(in the rows, 128 means zero)
Here are made-up nodes, facts about them, and rows of numbers that follow some of those facts. Name the node behind each unnamed row.

Facts:
β: sits directly inside; ξ: points at; θ: is directly followed by
stemum	β	kloflin; fudre	β	dodrer; brunam	β	grubrok; biru	β	namik; plaze	β	klogren; guvim	β	lasa
paruk	β	briskir; klogren	β	grubrok; zagisur	β	trulam; palol	β	stepledrem; stuzudi	β	mituk; trodren	β	grubrok
zoskom	β	drirul; kupefi	β	trulam; pofek	β	lomun; zozol	β	mobra; briskir	β	dodrer; kogus	β	klogren
takel	β	briskir; storo	β	grubrok; stubro	β	lomun; plogon	β	rostin; vidus	β	namik; klaklok	β	kogri
zafal	β	lasa; sadri	β	briskir; tridruflar	β	bimuklil; lisar	β	restuk; murum	β	rutruk; drafik	β	pofek
neben	β	sabro; grebran	β	riklo; trulam	β	lomun; kistul	β	nugrodo; gudrul	β	briskir; dresil	β	restuk
fotro	β	briskir; brezal	β	rutruk; vamon	β	lomun; daran	β	pofek; vastus	β	rostin; bogo	β	sabro
pestetril	β	kloflin; tribo	β	nugrodo; lokul	β	begas; legram	β	trodren; narul	β	trulam; lavular	β	siplok
riklo	β	siplok; truzak	β	rostin; skogen	β	begas; baklum	β	dodrer; voku	β	mituk; dronamem	β	dodrer
buda	β	restuk; kefe	β	sadrolel; klobrol	β	sabro; noflok	β	drirul; rigrus	β	drirul; viluklu	β	neben
rubril	β	grubrok; beskal	β	pofek; biles	β	fletrus; paklis	β	bimuklil; gruvo	β	klogren; skodram	β	stepledrem
flokles	β	namik; fuder	β	sadrolel; klutar	β	stepledrem; diskel	β	grubrok; triklelor	β	briskir; kanor	β	nugrodo
drabris	β	begas; fubrudis	β	rutruk; dridru	β	rostin; rutruk	β	lomun; vidil	β	briskir; grenek	β	sadrolel
stepledrem	β	sabro; drulak	β	kogri; flutun	β	kogri; brukar	β	fiskan; festo	β	rutruk; bimuklil	β	drirul
stobu	β	briskir; ziklar	β	sabro; plikim	β	lomun; starepam	β	drirul; sisti	β	trulam; bodro	β	siplok
kliskem	β	stepledrem; restuk	β	lasa; vodrun	β	rostin; sedro	β	namik; dravir	β	mituk; kagrofle	β	kloflin
vabrin	β	kogri; tozor	β	nugrodo; plikisuk	β	lomun; meflis	β	nugrodo; gregil	β	nugrodo; floplitror	β	drirul
fluflas	β	briskir; trudru	β	dodrer; nibrikle	β	grubrok; klidra	β	fletrus; neskur	β	sabro; trinun	β	nugrodo
matrin	β	riklo; pepim	β	pofek; droflesken	β	siplok; pleguk	β	pofek; miplol	β	lasa; nadras	β	rostin
tabre	β	namik; faso	β	siplok; sutran	β	klogren; plekin	β	nugrodo; fluzitrum	β	lomun; tizan	β	nugrodo
stibra	β	riklo; stodir	β	drirul; salel	β	briskir; nugrodo	β	lasa; grotran	β	lasa; namik	β	sabro
rostin	β	begas; mituk	β	sadrolel; dutreze	β	sadrolel; paraplas	β	mituk; dreles	β	pofek; staplok	β	siplok
gudim	β	klogren; bruklo	β	kloflin; klaler	β	trulam; vokol	β	begas; fozak	β	fletrus; fletrus	β	begas
metor	β	kogri; floke	β	lomun; lerudri	β	rutruk; gribro	β	dodrer; rubis	β	fiskan; sufu	β	drirul
driklu	β	fiskan; pliple	β	trodren; zurel	β	kogri; paplis	β	grubrok; fligi	β	rostin; drofur	β	dodrer
piflor	β	pofek; skarel	β	drirul; tibe	β	restuk; kogri	β	begas; skibi	β	drirul; briskiflur	β	drirul
skigus	β	fletrus; vudra	β	bimuklil; tradrik	β	rostin; replur	β	trodren; bemam	β	pofek; fiskan	β	siplok
kize	β	neben; skigroklum	β	rutruk; grogras	β	mobra; potepon	β	fiskan; balel	β	rostin; tralur	β	riklo
flibre	β	restuk; mobra	β	dodrer; gani	β	nugrodo; lafen	β	trulam; brugru	β	dodrer; nomi	β	lasa
nesto	β	fiskan; stemum	ξ	brezal; fudre	ξ	floplitror; brunam	ξ	vodrun; guvim	ξ	kefe; paruk	ξ	kagrofle
klogren	ξ	kogri; zagisur	ξ	voku; zagisur	ξ	biles; stuzudi	ξ	pepim; stuzudi	ξ	bogo; zoskom	ξ	voku
zoskom	ξ	sufu; pofek	ξ	brezal; takel	ξ	drulak; stubro	ξ	vidil; vidus	ξ	pleguk; klaklok	ξ	pliple
grebran	ξ	fudre; grebran	ξ	vidil; dresil	ξ	stuzudi; brezal	ξ	sedro; brezal	ξ	lokul; daran	ξ	gani
vastus	ξ	klogren; vastus	ξ	tizan; tribo	ξ	vidil; lokul	ξ	floplitror; legram	ξ	flutun; legram	ξ	floplitror
narul	ξ	fubrudis; lavular	ξ	floplitror; buda	ξ	tabre; kefe	ξ	floplitror; rigrus	ξ	riklo; viluklu	ξ	salel
paklis	ξ	grebran; skodram	ξ	neben; skodram	ξ	lokul; fuder	ξ	grebran; klutar	ξ	zagisur; diskel	ξ	kagrofle
triklelor	ξ	droflesken; triklelor	ξ	drafik; triklelor	ξ	restuk; kanor	ξ	neskur; sadrolel	ξ	fudre; sadrolel	ξ	lokul
stepledrem	ξ	riklo; drulak	ξ	skibi; drulak	ξ	sufu; festo	ξ	floplitror; starepam	ξ	floplitror; starepam	ξ	kogri
kliskem	ξ	nesto; restuk	ξ	tradrik; restuk	ξ	fudre; restuk	ξ	sufu; kagrofle	ξ	brukar; tozor	ξ	bimuklil
plikisuk	ξ	pepim; plikisuk	ξ	floplitror; meflis	ξ	pepim; gregil	ξ	salel; trinun	ξ	tabre; trinun	ξ	fubrudis
matrin	ξ	faso; pepim	ξ	floplitror; droflesken	ξ	lerudri; pleguk	ξ	tabre; miplol	ξ	floplitror; tabre	ξ	floplitror
faso	ξ	vudra; faso	ξ	buda; sutran	ξ	floplitror; fluzitrum	ξ	tradrik; tizan	ξ	sutran; tizan	ξ	stepledrem
tizan	ξ	drafik; stibra	ξ	plikisuk; nugrodo	ξ	nibrikle; grotran	ξ	floplitror; grotran	ξ	kogri; namik	ξ	neben
namik	ξ	kistul; namik	ξ	fiskan; mituk	ξ	lokul; dutreze	ξ	floplitror; dutreze	ξ	fudre; dutreze	ξ	kagrofle
paraplas	ξ	flutun; paraplas	ξ	pliple; gudim	ξ	neben; gudim	ξ	bogo; vokol	ξ	bogo; fletrus	ξ	viluklu
metor	ξ	tabre; kloflin	ξ	kistul; kloflin	ξ	stobu; lerudri	ξ	plikim; rubis	ξ	brukar; sufu	ξ	daran
pliple	ξ	stuzudi; pliple	ξ	dresil; zurel	ξ	gruvo; zurel	ξ	skigus; fligi	ξ	flutun; skarel	ξ	pepim
skarel	ξ	sutran; tibe	ξ	mituk; skibi	ξ	dresil; briskiflur	ξ	sutran; vudra	ξ	droflesken; replur	ξ	bogo
fiskan	ξ	paraplas; fiskan	ξ	bogo; kize	ξ	bogo; potepon	ξ	kagrofle; potepon	ξ	nibrikle; balel	ξ	nugrodo
brugru	ξ	fuder; brugru	ξ	metor; brugru	ξ	gani; brugru	ξ	vudra; nesto	ξ	kagrofle; stemum	θ	kagrofle
fudre	θ	briskir; brunam	θ	storo; biru	θ	flokles; plaze	θ	gudim; guvim	θ	nugrodo; paruk	θ	triklelor
klogren	θ	diskel; zagisur	θ	narul; palol	θ	skodram; stuzudi	θ	paraplas; trodren	θ	rubril; zoskom	θ	bimuklil
kupefi	θ	sisti; pofek	θ	trulam; kogus	θ	sutran; takel	θ	stobu; storo	θ	klogren; stubro	θ	floke
plogon	θ	vastus; vidus	θ	sedro; klaklok	θ	zurel; zafal	θ	nomi; sadri	θ	takel; lisar	θ	tibe
murum	θ	fubrudis; drafik	θ	dreles; neben	θ	neskur; grebran	θ	tralur; kistul	θ	kanor; gudrul	θ	sadri
fotro	θ	salel; vamon	θ	rutruk; daran	θ	pepim; vastus	θ	truzak; bogo	θ	namik; pestetril	θ	bruklo
tribo	θ	tozor; lokul	θ	rostin; narul	θ	klaler; lavular	θ	fiskan; riklo	θ	faso; truzak	θ	balel
skogen	θ	drabris; baklum	θ	brugru; voku	θ	stuzudi; dronamem	θ	trudru; buda	θ	lisar; kefe	θ	mituk
klobrol	θ	neben; noflok	θ	skibi; rigrus	θ	sufu; rubril	θ	brunam; beskal	θ	daran; biles	θ	fozak
paklis	θ	tridruflar; skodram	θ	kliskem; flokles	θ	tabre; fuder	θ	kefe; klutar	θ	palol; diskel	θ	nibrikle
triklelor	θ	vidil; kanor	θ	tribo; fubrudis	θ	skigroklum; dridru	θ	fligi; rutruk	θ	plikim; vidil	θ	fluflas
grenek	θ	dutreze; stepledrem	θ	bogo; drulak	θ	vabrin; brukar	θ	driklu; festo	θ	brezal; bimuklil	θ	rigrus
stobu	θ	fotro; ziklar	θ	stepledrem; plikim	θ	pofek; starepam	θ	zoskom; bodro	θ	riklo; restuk	θ	zafal
vodrun	θ	plogon; sedro	θ	biru; dravir	θ	voku; vabrin	θ	klaklok; tozor	θ	tizan; plikisuk	θ	fluzitrum
meflis	θ	trinun; fluflas	θ	gudrul; trudru	θ	mobra; klidra	θ	skigus; neskur	θ	ziklar; trinun	θ	plekin
pepim	θ	bemam; droflesken	θ	lavular; miplol	θ	grotran; faso	θ	droflesken; sutran	θ	gruvo; plekin	θ	gani
fluzitrum	θ	vamon; tizan	θ	meflis; stibra	θ	grebran; stodir	θ	floplitror; grotran	θ	restuk; rostin	θ	fletrus
mituk	θ	grenek; dreles	θ	piflor; staplok	θ	bodro; gudim	θ	kogus; bruklo	θ	stemum; klaler	θ	lafen
vokol	θ	skogen; fozak	θ	klidra; fletrus	θ	vokol; metor	θ	drulak; floke	θ	plikisuk; lerudri	θ	murum
gribro	θ	baklum; rubis	θ	brukar; sufu	θ	briskiflur; driklu	θ	potepon; pliple	θ	replur; zurel	θ	flutun
paplis	θ	trodren; fligi	θ	nadras; drofur	θ	fudre; piflor	θ	beskal; skarel	θ	stodir; tibe	θ	dresil
kogri	θ	lokul; skibi	θ	starepam; briskiflur	θ	skarel; vudra	θ	paklis; tradrik	θ	dridru; replur	θ	legram
bemam	θ	pleguk; kize	θ	viluklu; skigroklum	θ	festo; grogras	θ	zozol; balel	θ	tradrik; tralur	θ	matrin
flibre	θ	buda; mobra	θ	gribro; gani	θ	gregil; lafen	θ	kupefi; brugru	θ	drofur; nomi	θ	guvim
nesto	θ	rubis

Named rows:
sadrolel: [123 131 127 140 123 143 117 179 155 109 136 117 123 115 111 126 127 141
 127 132 110 150 122 133 146 132 120 145 142 125 126 128 113 136 143 128
  98]
dutreze: [123 115 132 126 127 137 121 131 122 126 110 113 135 120  85 128 123 127
 118 133 124 146 135 134 161 118 125 155 132 128  90 118 126 136 123 123
 105]
gruvo: [ 46 129 139 110 133 147  97 100 143 142 187 154 179 100 115 113 135 106
 187  77 147  54  92 131 165 143 160 226 167 181 146 211 120 119 131 138
 112]
bruklo: [140 122 133 134 137 140 128 122 134 118 143 127 139 116 123 126 126 136
 151 129 122 130 129 138 133 139 127 142 125 129 118 134 111 128 126 119
 125]
sufu: [127 130 138 128 134 138 127 118 133 118 139 129 137 113 112 133 131 137
 143 133 124 133 127 137 139 141 125 144 122 125 113 131 107 129 126 119
 118]
potepon: [127  96 121 130 124 142 119 107 108 126  81 100 132 131  83 113 116 127
 127 124 126 127 141 145 166  98 117 148 142 132  73 106 145 147 121 144
 121]
nibrikle: [108 105 126 122 128 139 131  47  96 127  83 112 135 131 107 116 134 142
 162 117 144  85 133 159 146 107 104 136 131 135  84  94 137 138 114 158
 142]
fozak: [152 115 126 122 143 151 115 108 114 105 145 124 147 122 142 129 127 136
 134 125 114 104 113 126 129 142 147 138 124 150 151 106 110 138 112 104
 107]
vidus: [167 107 126 146 140 143 121 172 150 114 157 124 137 113 119 113 113 134
 137 136 104 159 136 129 142 139 140 138 132 123 104 148 113 135 133 112
 120]
dodrer: [108 141 126 144 128 133 127 150 154 111 139 128 120 116 123 130 130 146
 146 135 117 123 118 142 133 137 108 146 141 122 131 130 108 127 139 142
 105]
bodro: [148 118 129 139 140 139 129 126 139 116 150 129 138 116 128 123 123 136
 152 133 117 130 130 136 135 141 130 138 131 128 115 139 112 130 128 121
 127]
kanor: [139 133 102 124 153 131 117 213 188 103 169 146 163 106 113  64 116 137
 149  96 109 158 110 100 189 131 123 165 158  91  99 173 118 129 119 139
 151]
vodrun: [175 111 164 169 127 177 163  57 139 144 154 168 139  93  87 159 130 119
 120 201 129   4 161 194  34 119 147  56  84 226 193  44  85 177 113 107
  68]
fotro: [117 130 136 130 136 130 130 110 129 126 129 128 137 116 104 134 127 131
 132 138 129 127 130 140 146 135 118 159 131 124 103 133 111 128 121 131
 110]
salel: [ 92 118 134 150 165  87 126  68  52 129  83  99 125 159 162 175 116 111
 183 153 109 137 145 181 108 160  85 226 126 134 114 145 114  93 146 128
 112]
rubril: [142 119 130 139 138 137 127 127 134 118 145 129 139 117 125 121 125 135
 152 133 120 130 130 139 135 139 127 140 127 129 115 137 112 130 126 123
 126]
tralur: [123 127 135 130 135 135 129 116 129 123 134 127 137 116 112 130 126 134
 144 132 126 130 130 141 142 132 122 150 126 128 110 130 112 128 123 122
 117]

Name these rows:
No name comes twice in this set of rows, the named rows included.
[132 132 139 125 140 136 137  89 132 116 157 140 137 111 135 135 138 146
 161 134 130 118 123 138 123 157 122 137 114 123 125 134 102 121 123 121
 134] -> voku
[139 133 122 127 143 157 117 108 135  90 157 127 136 126 178 132 131 161
 155 129 117  81  91 119 112 154 144 115 118 142 184 113 100 132 123 120
 103] -> kogri
[ 99 152 138 124 151 121 146 100 145 119 131 147 146 107 101 113 134 141
 142 146 140 108 123 151 140 144  96 162 114 113 108 133 100 126 124 146
 122] -> gani
[121 137 138 103 140 149 125  56 103 108 141 128 149 124 135 145 136 141
 122 136 140  85  98 130 133 141 139 148 113 148 150 105 102 129 104 112
  91] -> flutun
[157 118 129 119 138 152 111 130 118 102 147 114 146 124 129 132 115 133
  98 139 111 128 108 116 145 134 154 149 125 147 140 119 111 140 113 101
  81] -> klaklok
[113 136 133 133 151 122 140 130 147 119 130 137 147 111  97 107 122 131
 131 144 127 124 126 148 149 132 105 167 127 117 104 137 108 132 129 147
 114] -> plekin
[139 217  58 167 144 110 179 150 164 123 150 146 141 176 152 193 113  97
 201 160 124  94 135 132 133  20  71 156 165 143 207  77  79  86  47 162
 141] -> bimuklil
[ 95 144 139 133 123 134 116 160 149 118 118 119 125 116  91 139 128 136
 114 137 125 146 119 125 152 132 120 157 135 121 122 130 107 130 137 125
  84] -> namik
[132 106 124 130 135 145 133  69 114 121 113 120 135 124 124 114 127 144
 169 122 134  97 130 152 137 122 113 130 128 130  95 111 131 136 118 149
 145] -> brukar
[ 84 149 132 135 127 132 126 133 141 117 115 125 124 121 107 138 130 142
 133 135 131 119 116 137 143 132 108 153 135 120 125 125 109 127 132 141
  99] -> briskir
[103 111 122 164 177  81 124 149  80 122  66  92 131 157 131 136  95  99
 148 166  93 171 153 176 129 145  81 242 133 128  93 154 120 110 160 133
  96] -> gregil
[166 115 131 144 141 140 129 160 149 112 158 127 136 112 124 118 120 141
 141 140 106 156 134 128 135 148 135 135 125 119 108 146 106 132 132 110
 120] -> klutar
[119 139 131 139 127 139 118 172 158 109 143 122 121 111 111 130 131 141
 128 137 113 151 118 130 141 140 123 145 136 121 134 130 104 130 142 121
  94] -> kloflin
[121 132 121 127 131 152 109 130 130 100 138 124 130 122 143 136 137 144
 136 122 114  99 102 126 124 144 132 138 134 143 175  99 109 135 124 114
  91] -> begas
[118 143 114 108 138 139 121 125 154 109 178 149 158 108 137 105 141 147
 177  83 131 121 103 102 170 142 126 152 149 101 120 161 114 112  99 126
 166] -> neskur

Now the same nodes, written a new way:
Some rows with their names:
lafen: [ 99 112 111 129 131 124 145 117 141 134 152 131 104 105 135 125 121  88
 167 118 126 158  97 180 132 134]
rutruk: [ 92 135 148  86 103  59 141 121 157 136 159 109 119  92 122 114 104  97
 180 153 143 141 104 192 136 118]
bruklo: [120 138 115 199 124 142 118 136 136 153 127 131 117 132 129 119 112  95
 125 121 125 142 120 100 135 131]
voku: [143  63 111 188 121 127 123 134 143 152 128 143 143 146 184 136 136 130
 154  97 125 123 136 126 136 155]
zagisur: [ 97 134 165 179 105 158 138 110 141 143 124  93 108 136 143 142  96 106
 134  91 143 143 117 137 134 144]
rigrus: [124 144 134  64 131 138 132 135 136 113 124 112 141 122 109 115 142 149
 125 130 134 121 151 137 140 115]
triklelor: [149 152 136  85  95 184 144 127  93 121  78  69 136 135 137 120 144 151
 121 102 133 120 172  93 152 151]
briskir: [126 136 141  91 114  34 114 142 138 106 156 155 119  69 137 120 123 148
 150 163 135 141 101 137 138 122]
fluflas: [125 126  99 145 148 113 134 133 128 122 149 153 124 105 135 100 143 109
 150 142 119 142 102 122 127 132]
brukar: [137  95 126 175 135 144 121 126 125 145 139 141 129 156 129 152 126 121
 113 113 118 128 139 112 149 139]
fluzitrum: [109 125 141 103 114 144 147 107 104 135 145 111 115 112 153 144 159 128
 149 115 138 130 138 193 147 159]
plekin: [122 137 106  82 154 107  99 152 152 107 131 145 137 112 110 118 120 147
 143 144 132 147 115 121 142 108]
bemam: [101 170  92  95 173 133  94 147 150 153 130 132 145  88 117 128 125 146
 152 155 156 149 127 181 139 128]
namik: [133 183 155  14 102  92 136 131 140 113 107 119 128 110  84 138 113 140
 101 174 135 111 132 166  76  77]
kliskem: [138 144 110  82 133 162 140 122 101 109 110 104 121 121 109 116 139 130
 124 128 124 135 136 117 139 131]
vabrin: [133 122  91 162 120 108 113 146 108 124 124 118 139 120 138  95 145 114
 144 124  93 142 103  96 117 134]
tridruflar: [124 142 113 182 132 126 121 130 126 152 144 145 117 129 113 125 122 103
 123 133 122 151 120 107 140 128]

Which node is each row?
No name comes twice in this set of rows, the named rows included.
[ 96 156 176  98 111  65 115 131 164 134 165 139 102  91  93 156  76 127
 149 154 147 158  96 186 146 116] -> trulam
[142 134 150  37 108  80 126 127 146 126 124 139 132 130  85 151 109 141
 106 172 130 109 133 165  77  77] -> fiskan
[122  68 124 179 169 105 108 130 173 154 159 198 150 179 122 174 106 146
 101 132 112  97 129 158  77  79] -> bogo

Now the same nodes, written a new way:
Some rows with their names:
lomun: [138 125 149 133 125 146 130 134 121 121 132 119 114 132 122 148 123 131
 114 145 132 133 137 122 141 131]
baklum: [124 137 126 125 134 127 120 129 131 134 120 133 129 122 126 137 117 123
 131 111 124 133 129 131 110 130]
neben: [142 133 139 117 127 143 134 103 103 127 131 132 111 142 128 149 117 135
 131 167 138 130 123 125 129 115]
triklelor: [112 126 117 129 148 131 103 125 137 135 121 141 136 120 122 130 117 120
 133 100 118 133 148 129 133 120]
plekin: [147 120 134 129 134 122 142 135 137 133  96 129 151 110 112 135 139 129
 139 127 138 117 121 132  84 136]
lerudri: [114 136 132 139 124 101 131 121 123 121 119 124 113 148 137 146 129 128
 122 138 139 132 141 121 139 136]
namik: [139  98 127 117 130 176 141 128 125 124 145 138 136 142 106 126 123 139
 114 128 131 127 132 129 114 103]
pofek: [131 106 145 142 123 169 138 146 136 118 141 127 138 138 109 133 128 137
 102 103 134 132 149 128 116 128]
kize: [117  97 103 116 134 128 128 115 125 124 137 136 133 147 123 118 132 132
 128 139 131 127 138 124 149 105]
tizan: [142 120 132 130 140 114 137 124 133 133  94 130 149 112 119 134 141 128
 143 144 137 117 128 126 100 130]
nibrikle: [144 137 140 116 102 120 146 169 121 124 104 125 100 111 150 119 113 111
 153 120 120 119 109 133  90 143]
replur: [115 119 119 132 142 132 124 120 130 122 155 131 137 122 128 107 135 127
 120 141 120 125 138 126 136 119]
fotro: [127 143 122 128 138 139 121 141 140 139 114 140 136 122 114 140 108 122
 123  77 120 135 126 137  77 133]
kupefi: [122 129 130 135 119 118 136 139 131 121 123 125 122 147 127 141 127 129
 117 114 139 135 135 126 121 142]
dreles: [117 128 131 135 121 105 130 130 127 120 123 124 117 147 135 143 129 128
 123 131 140 135 140 124 143 141]
bemam: [123 125 131 137 119 118 142 142 133 122 123 125 124 149 124 143 127 131
 111 102 139 135 132 128 106 143]
gruvo: [132 158  96  98 128 157 115 137 108 118 212 143 162  72 143 177 139 131
 125  80 141 167  75 121 178 171]

Name these rows:
No name comes twice in this set of rows, the named rows included.
[133 133 127 130 124 139 143 144 132 129 130 130 135 129 117 122 124 130
 119 104 127 126 116 135  75 135] -> stodir
[126 135 127 128 130 126 133 127 126 126 138 128 127 124 131 119 127 126
 128 134 124 126 122 131 105 133] -> storo
[125 119 113 111 128 117 129 114 117 127 124 132 118 142 134 130 125 128
 137 152 133 129 126 125 142 118] -> klobrol
[109 111 124 139 126 120 127 132 136 119 132 127 130 146 129 131 135 130
 114 117 136 132 152 122 149 129] -> narul
[124 109 125 124 120 126 125 156 128 115 137 128 118 103 150  93 129 111
 144 138 110 119 136 127 146 128] -> rubis
[126 127 130 122 118 116 126 146 119 117 131 126 108 103 158 103 126 111
 150 157 114 120 128 126 145 133] -> nesto
[122 158 127 127 141 114 111 119 124 140 106 138 121 123 131 150 109 118
 138 114 123 136 128 131 109 132] -> vidil
[148 124 153 130 137 144 127 117 120 128 112 128 136 109 122 141 133 132
 140 168 136 119 134 125 124 123] -> restuk
[125 142 128 133 134 122 136 125 123 126 139 129 127 120 134 117 128 125
 125 142 122 124 122 129  96 131] -> droflesken
[129 130  88 107 110 176 103 156 130 126 206 141 182  84 129 158 152 140
 120  13 135 162  89 119 248 149] -> zurel

